Known rows:
mebro: [ -1   7  16  -6  19  -4  -8  -9  -8 -28  -2  -7  47   1  14  -5  11   1
   2   2   3  20  19  -5  -4   0   1   4   2  12  -8  14]
kepo: [  4   0   0 -16   2 -13   8   4  -2   7  -1 -13 -31   0   6   9  -6   3
 -11  15 -19   2 -19  -2  -3   1  -4  -2   2   1   1  -7]
fuvul: [  6  -3   7   8  10  11  13  21  -9  18  -2  -8 -17   2   1 -11 -21   0
   1  10 -20   3   0   5  -2   0  -1   3  -6   0   6   5]
dufir: [ -1   9  11  -7  17   0  -5 -13  -6  -9   0  -6   9   4   2   6 -20   1
  -3  11   1  21  10  -5  -5   9   2  11  -2   0 -11  11]
kliral: [  1   4  14  -9  22  11  -5 -24  13 -18   3  11  51   1  28  -4   3  -3
  -9  21   3  14   4   2  16  -1   2   1   5  20 -17  15]
gebidrak: [  4   5  13   2   8   8 -10   1 -19 -33   0   6   1   9  15   5  -6  -1
  16   1   5  11   5 -14  -3  25  -1  -9   1   7   9   3]
plegrik: [ 15  -5  -3  15 -13   4 -10   0  -4  -3   3  -6  -7  -5  -5   6  22   4
   7 -11   4  -9  -8   5   1 -11   3 -23   3  -3  22 -10]
stastul: [  9  -1  -5  -7  -7 -11   6  -4   3  19   1 -17 -24  -3  -8   9  10   4
 -12   8 -14  -2 -13   5  -5 -12  -2  -4   3  -3   1 -11]
miplun: [  6  -3  -7 -15   1 -15   3   2   6  11   0 -18 -26   1  -4  13   6  -2
  -9   1  -5   2 -26   7   1 -16   0  -5   4  -8   6 -10]
fuplel: [ 14  -5  -3  15 -13   4 -11   0  -2  -1   3  -6  -8  -5  -5   7  23   3
   6 -12   5  -9  -8   5   0 -12   3 -22   3  -4  22 -10]
meduk: [ -9  -3 -27   1 -45  -3 -31   7 -12  50   4  43  27 -27   3  22  43  -6
   6 -20  -2 -35 -10  -1   6  -7   6   1   9 -21 -14  -4]
matror: [ -2  -3  -9  -3  -5  -2  16   8   0   6  -3  -1 -26   4   1  -1   3  -1
  -2   9 -13  -1  -9  -4  -2   0  -3   0   1   2  -1  -7]
stagren: [ -2   4  13  10  19  18   6  11 -12  -1  -1   0   4   8   0 -14 -31  -1
   6   7  -6  16  16  -1  -4  11   2  14  -7   0  -4  17]
narar: [ 11  -5  -4  12 -10   1 -13   1   0  -7   2  -4  -7  -8  -4   8  20   4
   5 -11   8 -11 -12   6   6 -12   5 -23   1  -7  25 -10]
baflar: [ -1  -3  -2  -7  -9  -4  -3   7  -4 -12  -1   4 -11   4  14   5  12  -3
   5  -7   2 -12 -10  -8   3  10  -4 -12   4   6  14 -11]
drotirem: [ 14 -10   7  10   3  -1  -3  20   4  13   5  -5 -18 -22 -17  -3 -18  10
   3  -1 -10  -6 -23  21   2 -18   2 -12  -4  -3  13  -2]
plaflir: [-24   3  -9 -15  -2 -10  13 -28  48  -4   3   9 -13  -3 -28  -2 -52  -3
  -2 -15  40 -10   8   2   7  11  -5  11  -7  -9 -35  -5]
truni: [  0   8   7  -8  12  -2  -2  -9  -6 -10   1   0 -12   3  -3  10 -25   3
  -1  13  -2  19   0  -6  -6  13   0   9  -1   0 -12   6]
plasos: [ 14  -5  -2  14 -12   3 -10   0  -4  -2   2  -6  -8  -6  -5   6  22   3
   6 -11   5 -10  -9   5   1 -12   3 -22   2  -4  23 -11]

Facts:
α:
drotirem α flumak α klazu α lubu
narar α damagis α matror α bizak α truni α gadresta α stola α steke
klifli α sedek α skodar α staris α tuskil α stagren
kasten α tranul α neguk α bristem α punimom α mivi α nober α fiskim α trubi α girube
paklok α viluk α kepo α plene α nolol α bapas α bodra α vudil
pladrul α ruzes α brekludrek α muplu α gukol α gisi α neskitu α brebak
dreskoskon α zubol
fuplel α miplun α vope α brevom α sokler
restu α gugu α mugre α nobri
tostu α skubin α bolun
fuduver α driflaplu
braflek α seko α baflar α drurol α trabrakla
stugrutro α bala α zifil α fiplepes
plegrik α gomuk α fiflu
bebru α braklor α stuflubrim α gotik α gebidrak
girul α kubin α solen α skobu α porel
skistel α soklim α drelor α sizas
truse α stastul α gibra α troni α zimi
plevon α gosi
tima α gudeles α drudumek α pekol α stostem
dutuk α darer α branem α flubrugrim α zubrin α mobin α ladren α lostar
deda α tebos α nosko α gutul α medu α bivas α skugrival
trugrom α brofir
plasos α nukobas α plepul α mogron α kena α bruste α klapapem α nomuton α nedam α skugril
trutes α zogi α klununuk α guzis α vufin α novil α mebro α broliro
ludrel α godrel α zomil α drade α butrok α grolok α sabram
flitu α grutri α totrol
fograr α dagrum α trides α visi α rebragel α dufir α kliral α gitin
brepus α skoskil α lopel α stugu
fufal α plesata
stuplar α zofla α ludi α plaflir α ruzur α stipli α drinor α brito α greruk α fenon
flodur α meduk α domo α grostok α grasagor α brudrak α tidrutas α traga α bisti α lovos
[klapapem gudeles miplun branem soklim grutri voskabe kasten rugratak nomuton roli stastul novil zofla gibra gutul tostu braflek butrok skugril dufir truni drurol kepo rebragel plevon sizas nober bristem tima broliro plaflir guzis nobri ludrel grasagor sabram domo parugre fograr tidrutas gotik bisti skoskil] ε c
[damagis zifil greruk bala fiflu gomuk braklor nosko narar skubin meduk baflar pekol pladrul plesata neskitu fuplel fiplepes gosi brevom restu gisi gebidrak tranul kubin plegrik drade bebru bruste klufle tuskil drinor skistel truse lovos nukobas girube plepul sedek stugu stuflubrim brebak bapas bolun dagrum godrel plasos trutes stostem brepus ludi nolol mivi stuplar flodur gadresta] ε b
[ruzes plene drotirem tebos driflaplu kena lopel paklok medu flubrugrim fiskim ladren trides dreskoskon nedam zomil punimom riker klazu zubrin vufin mugre briklun mebro bodra flitu kliral bivas bizak] ε d
[drelor mobin porel zimi visi kizokes grolok matror staris brito brudrak klifli sokler viluk gugu mogron trubi totrol stola ruzur neguk flaflin traga skugrival troni skobu stagren gitin drudumek fuduver stugrutro bovar grusu gukol girul vope muplu vufol klununuk fuvul solen skodar brofir dutuk deda trugrom lubu grostok steke flumak seko trabrakla zubol fenon stipli zogi vudil fufal lostar brekludrek darer] ε a
{klapapem kena mogron nomuton nedam skugril bruste nukobas plepul plasos} τ bovar
{damagis matror narar stola truni steke gadresta bizak} τ vufol
{ruzes pladrul neskitu gisi gukol muplu brebak brekludrek} τ flaflin
{drelor soklim skistel sizas} τ stagren
{gudeles pekol drudumek tima stostem} τ grusu
{zifil bala fiplepes stugrutro} τ muplu
{miplun sokler fuplel brevom vope} τ bruste
{branem mobin flubrugrim ladren zubrin dutuk lostar darer} τ voskabe
{greruk brito ruzur zofla drinor plaflir fenon ludi stipli stuplar} τ punimom
{plene viluk paklok kepo bapas bodra nolol vudil} τ fuvul
{porel skobu kubin girul solen} τ zubrin
{zimi stastul troni gibra truse} τ tima
{fiflu gomuk plegrik} τ drudumek
{grutri totrol flitu} τ drotirem
{visi trides gitin dufir rebragel dagrum fograr kliral} τ briklun
{drotirem klazu lubu flumak} τ rugratak
{grolok butrok drade zomil godrel ludrel sabram} τ gosi
{braklor gebidrak bebru stuflubrim gotik} τ bodra
{staris klifli stagren tuskil sedek skodar} τ roli
{nosko tebos medu skugrival gutul deda bivas} τ nolol
{skubin tostu bolun} τ trabrakla
{brudrak meduk traga lovos grostok grasagor domo tidrutas bisti flodur} τ fiskim
{kasten trubi fiskim neguk tranul punimom girube nober bristem mivi} τ riker
{driflaplu fuduver} τ gudeles
{lopel stugu brepus skoskil} τ darer
{gugu restu mugre nobri} τ brekludrek
{baflar braflek drurol seko trabrakla} τ klufle
{novil klununuk broliro vufin mebro guzis trutes zogi} τ lubu
{dreskoskon zubol} τ girube
{plesata fufal} τ vudil
{gosi plevon} τ kizokes
{brofir trugrom} τ drurol
{parugre} τ mogron
damagis κ: flitu
zifil κ: trides
miplun κ: neskitu
mobin κ: zubrin
greruk κ: klifli
bala κ: tima
grutri κ: fuvul
gomuk κ: punimom
tebos κ: voskabe
brito κ: neskitu
narar κ: ladren
kasten κ: muplu
driflaplu κ: nober
kena κ: nober
meduk κ: bodra
nomuton κ: bodra
baflar κ: riker
ruzur κ: bruste
novil κ: trides
dreskoskon κ: bodra
skobu κ: vudil
fiplepes κ: fiskim
tostu κ: voskabe
stugrutro κ: trabrakla
butrok κ: drudumek
gukol κ: flaflin
kepo κ: girube
rebragel κ: neskitu
vope κ: stagren
lovos κ: braklor
plevon κ: lubu
sizas κ: mogron
stuflubrim κ: bodra
skodar κ: vufol
vufin κ: braklor
steke κ: plesata
plaflir κ: vufol
flumak κ: kizokes
nobri κ: voskabe
sabram κ: nober
gotik κ: nosko
brepus κ: stagren
kliral κ: voskabe
mivi κ: riker
lostar κ: drudumek
skoskil κ: brekludrek
gadresta κ: braklor

Rows:
No name comes twice in this set of rows, the named rows included.
[  9  -4   5  22 -22  -1  -1   2 -13   6  -2  -8 -12  -3  -3  -9  20  18
  -4   2 -17 -18  11  -1  -9  10  -6 -15  -4  12  29 -12] : braklor
[-13  -6  -1   5  -8   2  -6   8  23  25   7  24  20 -15 -33 -20 -30  -2
   5 -24  18 -18   6  16   1   2  -2  25  -2  -3 -20   5] : riker
[ -2  10  10 -11  20  -4  -8 -14  -8 -22  -1  -8   7   5   7  12 -12   3
  -5  15   2  23   7  -7  -2   8   3   6  -2   0  -7  10] : novil
[  8  -3   3   1 -12   0   4   9 -12  -2  -1  -3 -13   9  11   0  15  -4
   8  -5  -8  -8   1 -10  -8  13  -7 -11   6  11  13 -11] : nosko
[  1   3  22   9  15  17 -11  12 -15 -11   1   7  20   6  11  -8 -22  -4
  14  -7   4   4  19  -4  -1  24   0   2  -4   5  10  14] : bruste
[ -4   8  17 -14  21  -5  -1 -14  -4  10  -6 -27  60  10  27  -9  24  -6
 -20   5  -8   9  35   1  -1  -8   1  16  -2   5  -7  19] : skugril
[  2   1  19   1  17   3  -1  15 -11 -14   3   9  -4  -6  -4  -8 -39   4
  13   4  -5  13  -2   1  -7  17  -3   7  -3   8  -6  10] : zubrin
[ -4   2  -6  -6   6  -1  11   4  -7 -19  -3   4 -27   6   7   5  -9   2
   2  16  -6  11 -11 -10   0   8  -1  -1  -3   1  -2  -2] : skobu
[ -2   8   6 -13  14  -6  -5 -10  -5 -19   0  -2 -14   3   2  13 -22   5
  -2  15   2  20  -5  -8  -2  13   2   5  -1  -2  -8   5] : butrok
[ -1   3  22   3  28  15   9  14 -12  10  -6 -17  39  10  22 -23  -5  -6
  -6   7 -15   9  31   4   1  -1   2  14  -9   5   3  24] : vudil
[-30   5  -4  -9  18   2  13 -27  47 -17  -5  -5  61  11  -2 -21 -11 -16
  -3 -28  54  -3  41   2  16 -10   3  17  -9  -9 -27  14] : brito
[ -3   8   4   2  15   8   2  -6  -8 -26  -3   0   9   9   8   0  -4   1
   3  12   2  22  14 -10  -2   5   3   6  -3   1  -6  11] : grolok
[ -2   3   8   7  14  13   7  12 -10  -3  -1   6 -18   6  -2  -6 -35   1
   8  12  -7  14   3  -4  -4  15   0  10  -5   0  -5  10] : trabrakla
[-15  -6 -27   6 -23  -1   6  -4  28  28   2  17  -2  -7 -30  -8   2  -2
  -6 -15  16 -20  -4  10   7 -14   2  14  -2 -13 -12  -8] : zubol

The same objects again, as new rows of numbers:
Known rows:
stola: [  8 -18 -35   1 -18  -4  -3   9   4  -5   7  26 -17 -19   0   9  15 -27
   6 -26 -22  11 -31 -29   7   4  -3   9  22  -7 -36  -7  -5 -16  -8   8
   6   0  -7   5 -20]
porel: [  6  44  -4  -7   3 -11  -7  -7  18  -7  10  16 -13 -27 -22  10   6 -11
 -15 -22 -16  -8 -24 -23  10   3  14  -9   0 -25 -21 -10 -16  -7  -3  -1
   5 -29   1  -5 -11]
dutuk: [ -7  -7  23 -10  25   6   3 -22  17   5   0  -5  12 -27 -10  10 -12 -16
 -37   0   3 -35  -1   8  -9   4 -12 -16 -21 -16  29   3 -23  -6   6  -8
   7 -28   5   1   1]
traga: [ 24  -7 -26   5 -26 -19 -15  18 -14  -3   6  70 -25 -22  -7   4  24  -7
  11 -14 -42  37 -43 -14  -6   5 -58  16  34   1 -21 -18  -4  -2 -15   3
   2   2  -4   3 -39]
brudrak: [ 16  -6  -5   3 -16 -13 -13  11 -13   1   0  57 -17 -22  -4   5  16  -3
   0  -5 -28  23 -29  -1 -12   5 -62   9  24   2   0 -13 -10  -2 -10  -3
   3  -2  -2   3 -32]
visi: [ -2 -43 -11  -3   2   7   3  -4   4   2   2   6   2 -21   2  10   3 -19
 -12 -11  -9  -8 -12  -6  -5   4 -14   1   1  -6   1   2 -12 -15  -1   1
   5  -7  -3   6  -9]
flodur: [-19   4  42  -7  15  -5  -7   9   3   3  -9  -6  23  -7 -19   0  -8  21
 -16  25   7  -2  11  31 -23  -1 -74   2 -12   7  74   6  -5   6  -1 -31
   7 -10   6  10  -9]
gomuk: [-32 -48 -11  -5  14  10   6  19  18   3 -19 -34  30  -2 -15   7  -8 -20
 -10  10  12 -22  13  11  -6  -2 -12  11  -8   3  48   8  16 -26  -2  -6
  14  -2 -12  13  13]
gosi: [-26 -14   6  -9  11   3   5  11  20  -2  -5 -31  22  -4 -18   5 -10  -6
 -11   2  11 -15  14   4  -7  -5  -7   3 -14  -2  37  13   3 -12   0 -16
  10  -5  -4  11   6]
pekol: [-21 -17 -19  -4   3   0   3  19  17  -4 -10 -23  14  -2 -18   5  -3 -17
   2  -7   6  -4   4  -5   3  -3  -5  13   0   3  15   8   8 -17  -5  -6
  10   4  -8  11  -1]
drinor: [  3  44 -12   1 -21 -24 -16  38  -4  -7  -1  31 -15  -1 -30   0  16   9
  20  -5 -23  43 -21  -9   3  -2 -57  19  26   7   2 -10  15   3 -15 -17
   6   4  -1   7 -26]
sizas: [ -6  31  11  10   0   8   9  11  15  10   1  14  -8  -9 -13   9   9   6
  -3 -13   5 -13 -14   5   9  13   8   2  12  -6   3  -7  12 -15   4  -5
   2 -22 -19  16   6]
plaflir: [ -1  45  36  12  -2  -8  -4  18  -3  13  -2  44 -13 -11 -12   6  14  29
  -3   3  -2   6 -22  26 -10  15 -56   6  22   5  33 -15  10  -1   0 -17
   0 -22 -13  14 -11]
skugril: [ 10  68 -40  18 -38 -16   1  36  10  -2  12  49 -42  -6 -23   7  28 -15
  30 -47 -11  29 -38 -30  30  12  33  22  49  -1 -75 -24  18 -16 -10  12
   0  -7 -24  13 -20]
bisti: [ 16  63  -8  19 -36 -26  -9  29  -7   2   7  75 -41  -8 -23   2  34  13
  25 -24 -23  44 -40  -9  12  12 -37  20  50   8 -39 -30  11  -1 -13  -5
  -2  -7 -13  12 -35]
roli: [-10  -3  15  13  -7   9  10   1  15  -6   3  22  -8  -4 -16   8  12   1
 -11 -25  19  -9  -6  11  -2   9  13  10   4  -3  -4  -6   4  -4   4  -2
   1 -19 -20  15   5]
truni: [ -6  29   9  12  -8   0   9  11  13   9   5  19 -12 -11 -16   8   8  -1
   3 -23   9  -4 -10  -1   9  11   7   6  17  -2 -20 -10   7 -10   2  -2
   2 -18 -15  14  -4]
bristem: [ -5  39  32  12  -3  -1   3  10   4  10   3  28 -12 -12 -18   4   9  16
  -4  -9   3   0 -11  17  -2  12 -33   4  15   5   7 -12   5  -1   1 -12
   0 -17  -9  16 -11]
punimom: [  2  -7   0   0  -2 -12  -7  13  -2   0   1  38 -13 -13  -6   4   8  -5
  -2  -4 -10  11 -16   1  -9   2 -42  14  14   1  13  -8  -4  -4  -8 -10
   3  -3  -4   8 -15]

Rows:
No name comes twice in this set of rows, the named rows included.
[-14  52  13 -11  23 -13  -3  -4  23  -2   8   1  -1 -18 -21   8  -7  -1
 -21 -10   6 -23  -4  -8   3   2   9  -8 -13 -23   6  -5 -13  -4  -1 -11
   4 -32  -2   0   3] : lopel
[ 11 -24   2  -1  -5  -9 -12  10 -13   4   0  45 -11 -21   1   6  17   0
  -6   5 -30  17 -33   6 -15   6 -71   4  18  -1  26  -6  -4  -5  -8  -6
   4  -9  -2   2 -21] : ruzur
[ -2  39  -4  12 -16  -1   8  14  13   7   7  31 -17 -10 -21   8  15   1
   7 -27   4   0 -17  -8  14  13  13  11  24  -2 -30 -15  10 -12  -1  -1
  -1 -13 -18  16  -5] : dufir
[  0 -41  15   0   6   1  -2  -4  -3   6  -1  27   3 -22  -2   7   1  -7
 -18   5 -11  -7 -12  12 -20   4 -54   0   0  -1  27  -1 -13  -5  -1  -6
   5 -11   4   7 -15] : neguk
[  2  39 -12  13 -20  -5   5  21  13   1   7  30 -24  -7 -19   8  19  -9
  14 -31   4   9 -20 -15  17  11  16  13  31  -2 -42 -17  10 -15  -2   3
   2 -12 -18  15 -10] : klapapem
[  6  51  11  18 -25 -18  -8  22  -7   7   5  62 -29 -10 -23   2  24  19
  13 -14 -11  28 -30   6   3  13 -45  16  40   8 -16 -27  11   1  -9  -8
  -1 -12 -11  12 -24] : tidrutas
[ 12  64 -50   4 -37 -31 -16  47  -1 -13   6  36 -29   1 -30   0  26  -6
  37 -26 -33  59 -36 -34  17  -2 -10  29  40   2 -43 -13  20  -7 -20  -6
   4   9 -11   7 -30] : girube
[-11  25 -45  -3 -11 -13  -3  37  14 -11   5   5  -5   3 -23   6  10 -20
  22 -23 -17  23 -24 -22  15  -3  17  16  16  -2  -4  -1  20 -25  -9  -6
   7   0 -20   6 -13] : neskitu
[-13  17  55   7  19   8   7   1   5  18  -8  11   8 -12 -11   7   1  19
 -21  10  17 -23   0  41 -16  15 -44  -4   1   1  52  -4   2  -4   8 -19
   2 -28 -11  16   5] : kasten
[ -7  23  30 -12  29   1   0 -19  23   2   4  -4  11 -27 -15  11 -14  -4
 -43  -5   7 -36  -2   4  -7   5  -6 -23 -23 -25  25   2 -27  -6   5 -10
   5 -38   6  -2   1] : girul
[-16  61  31   6  10  -3   8  -5  21   7   5   8  -9 -13 -25   8   1  14
 -15 -19  21 -24  -3   8   6  11  15  -7   0 -13  -3 -11  -1  -4   5 -10
   2 -33 -10  11   4] : branem
[-11 -38  -6  -3   6   3   1   2  11 -12   2  22  -1  -7  -7   7   6 -17
 -11 -15   7  -6  -7  -1  -6  -2  11  14  -7  -6   6   6  -5  -4  -2  -2
   2  -7 -12   9   2] : briklun
[-10  22  24  -5   3 -10 -11  16  -2   4  -7   1   8  -6 -20   0   0  14
  -5  15  -8  12  -1  18 -15  -1 -65   9   1   6  50   3   2   5  -6 -26
   8  -5   4   9 -12] : ludi
[ 17  30 -38  -1 -20 -13 -11  18   9 -13  14  38 -26 -20 -12  11  20 -15
   6 -32 -38  19 -51 -35  18   5  15   6  25 -21 -36 -13   2 -21  -8   7
   4 -19 -12  -2 -15] : lostar

